Below are the code and all the weights of a small trained network. Each question names an input and a class and asks about switching units off, where a switched-off unit gives its printed mean instead of its output.

import numpy as np


def w(rows, s, z=0):
    codes = np.array(rows[::2]) - 128.0
    scale = np.full(codes.shape[1], s)
    scale[-1] = z or s
    return codes * scale


def norm(h):
    return h / np.sqrt((h * h).mean(-1, keepdims=True) + 1e-5)


def f(y):
    return np.maximum(y, 0)


def log_softmax(a):
    a = a - a.max(-1, keepdims=True)
    return a - np.log(np.exp(a).sum(-1, keepdims=True))


def net(x, mask):
    res = np.array(x, float).reshape(1, 4) / 4 @ E
    u = 0
    for l in range(2):
        y = f(norm(res) @ A[l][:, :-1].T + A[l][:, -1])
        res = res + np.where(mask[u : u + 8], y, B[l][:, -1]) @ B[l][:, :-1]
        u += 8
    return log_softmax(norm(res)[-1] @ U[:, :-1].T + U[:, -1])


A, B = {}, {}
E = w([
[122,153,1,130,183,74,128],'x0',
[151,170,161,114,150,157,210],'x1',
[27,58,122,91,189,146,160],'x2',
[129,133,131,134,131,134,127],'x3',
],0.00077)
A[0] = w([
[50,90,115,57,184,161,151,253],'0.n0',
[137,126,174,131,78,162,137,135],'0.n1',
[33,67,207,29,179,164,113,107],'0.n2',
[137,117,198,143,86,146,95,110],'0.n3',
[143,133,17,134,127,125,167,177],'0.n4',
[39,62,109,74,189,157,156,22],'0.n5',
[142,199,139,107,140,143,252,186],'0.n6',
[113,168,148,163,150,119,181,187],'0.n7',
],0.0029,0.0012)
B[0] = w([
[80,99,224,139,105,183,120,255],'0.n0',
[109,137,176,61,197,126,96,199],'0.n1',
[174,111,3,210,80,177,130,240],'0.n2',
[72,149,164,66,184,67,124,210],'0.n3',
[219,164,120,117,81,58,138,228],'0.n4',
[152,216,253,39,179,42,82,219],'0.n5',
[78,207,100,134,55,101,233,221],'0.n6',
[158,157,79,86,158,168,161,175],'0.n7',
],0.0027,0.0025)
A[1] = w([
[210,93,133,64,171,57,15,65],'1.n0',
[163,157,159,127,75,155,204,151],'1.n1',
[58,83,118,219,55,228,165,125],'1.n2',
[165,168,126,86,169,104,204,29],'1.n3',
[69,162,129,171,75,152,238,52],'1.n4',
[98,10,116,229,115,243,39,4],'1.n5',
[212,76,1,241,48,101,178,124],'1.n6',
[169,95,200,75,194,140,27,131],'1.n7',
],0.0034,0.0024)
B[1] = w([
[65,16,74,39,238,216,70,227],'1.n0',
[84,124,116,137,196,75,184,229],'1.n1',
[95,40,185,246,150,236,177,174],'1.n2',
[38,219,232,83,122,34,91,181],'1.n3',
[205,45,117,133,177,127,68,190],'1.n4',
[108,255,237,111,8,122,36,174],'1.n5',
[253,91,98,234,2,203,124,209],'1.n6',
[138,130,25,134,111,97,138,254],'1.n7',
],0.0032,0.0028)
U = w([
[25,19,12,8,232,147,17,251],'0',
[29,233,237,43,230,14,236,194],'1',
[252,18,9,212,21,230,25,61],'2',
[243,237,17,232,24,31,244,13],'3',
[20,137,236,231,18,253,12,94],'4',
[10,19,243,236,233,239,237,61],'5',
],0.0036,0.0031)

Each question gives the input, the list of numbers given to net, and the class t.
The units are the neurons (one row each of A and B). Each row of codes is followed by its name. A weight is (code - 128) times the scale printed after its matrix; where a second scale follows, it is the last column's (A, B and U).
mask holds one flag per neuron, layer by layer. A switched-off neuron (its flag False) gives its mean, the last column of its row in B, instead of its output. The means were averaged over made-up inputs and are rounded, as every weight is.
A unit's drop is (log p(t) with every unit on - log p(t) with that unit switched off) / (log p(t) with every unit on - log p(t) with every unit switched off).
The circuit of an input: a set's keep is (log p(t) with only the set's units on - log p(t) with every unit switched off) / (log p(t) with every unit on - log p(t) with every unit switched off). Starting from the 12 units with the biggest drops (on a tie, the unit counted first), units are removed one at a time, each time the one whose removal leaves the highest keep (on an exact tie, the one counted first), for as long as the keep stays at least 0.8.
units of the circuit, in order: the units of the circuit, biggest drop first
most important unit: the unit with the biggest drop
k most important neurons: the k neurons with the biggest drops, biggest first
top k neurons in layer l: the k neurons of layer l with the biggest drops, biggest first
input [-5,-2,7,-4], class 4: units of the circuit, in order : 0.n2, 1.n5
input [-1,1,-6,-3], class 1: most important unit : 0.n2
input [7,-1,-5,3], class 2: 3 most important neurons : 1.n6, 0.n6, 0.n5
input [-2,-1,2,-4], class 4: units of the circuit, in order : 0.n2, 0.n0, 1.n5
input [-7,-6,7,-5], class 4: 2 most important neurons : 0.n2, 1.n5
input [-2,-6,1,4], class 4: units of the circuit, in order : 0.n5, 1.n5, 0.n4
input [0,-2,-7,0], class 0: units of the circuit, in order : 0.n6, 1.n0
input [3,5,0,-4], class 3: 2 most important neurons : 0.n5, 0.n3
input [0,-6,-8,5], class 0: top 3 neurons in layer 0 : 0.n2, 0.n6, 0.n4
input [0,-4,-5,4], class 0: 2 most important neurons : 0.n2, 0.n6
input [-1,-4,1,7], class 4: units of the circuit, in order : 1.n5, 0.n4, 0.n6, 0.n2
input [-8,0,0,-8], class 0: top 4 neurons in layer 0 : 0.n3, 0.n1, 0.n6, 0.n0
input [5,2,0,8], class 3: 3 most important neurons : 0.n5, 1.n6, 0.n2
input [5,-8,-2,-6], class 2: units of the circuit, in order : 1.n6, 0.n5
input [-7,1,0,5], class 1: 2 most important neurons : 0.n3, 0.n1
input [5,-5,-3,-3], class 2: top 2 neurons in layer 1 : 1.n6, 1.n0
input [-5,-3,0,-3], class 0: top 2 neurons in layer 0 : 0.n3, 0.n6
input [4,-5,-1,4], class 2: most important unit : 0.n5
input [7,4,-1,-2], class 3: top 2 neurons in layer 0 : 0.n5, 0.n2
input [-8,1,-4,7], class 1: most important unit : 1.n0
input [-1,-4,-4,3], class 0: top 2 neurons in layer 0 : 0.n2, 0.n6
input [-1,-8,-3,7], class 0: top 2 neurons in layer 0 : 0.n2, 0.n0
input [-6,-7,6,-5], class 4: top 2 neurons in layer 1 : 1.n5, 1.n2
input [-6,-4,6,-8], class 4: top 2 neurons in layer 0 : 0.n2, 0.n6
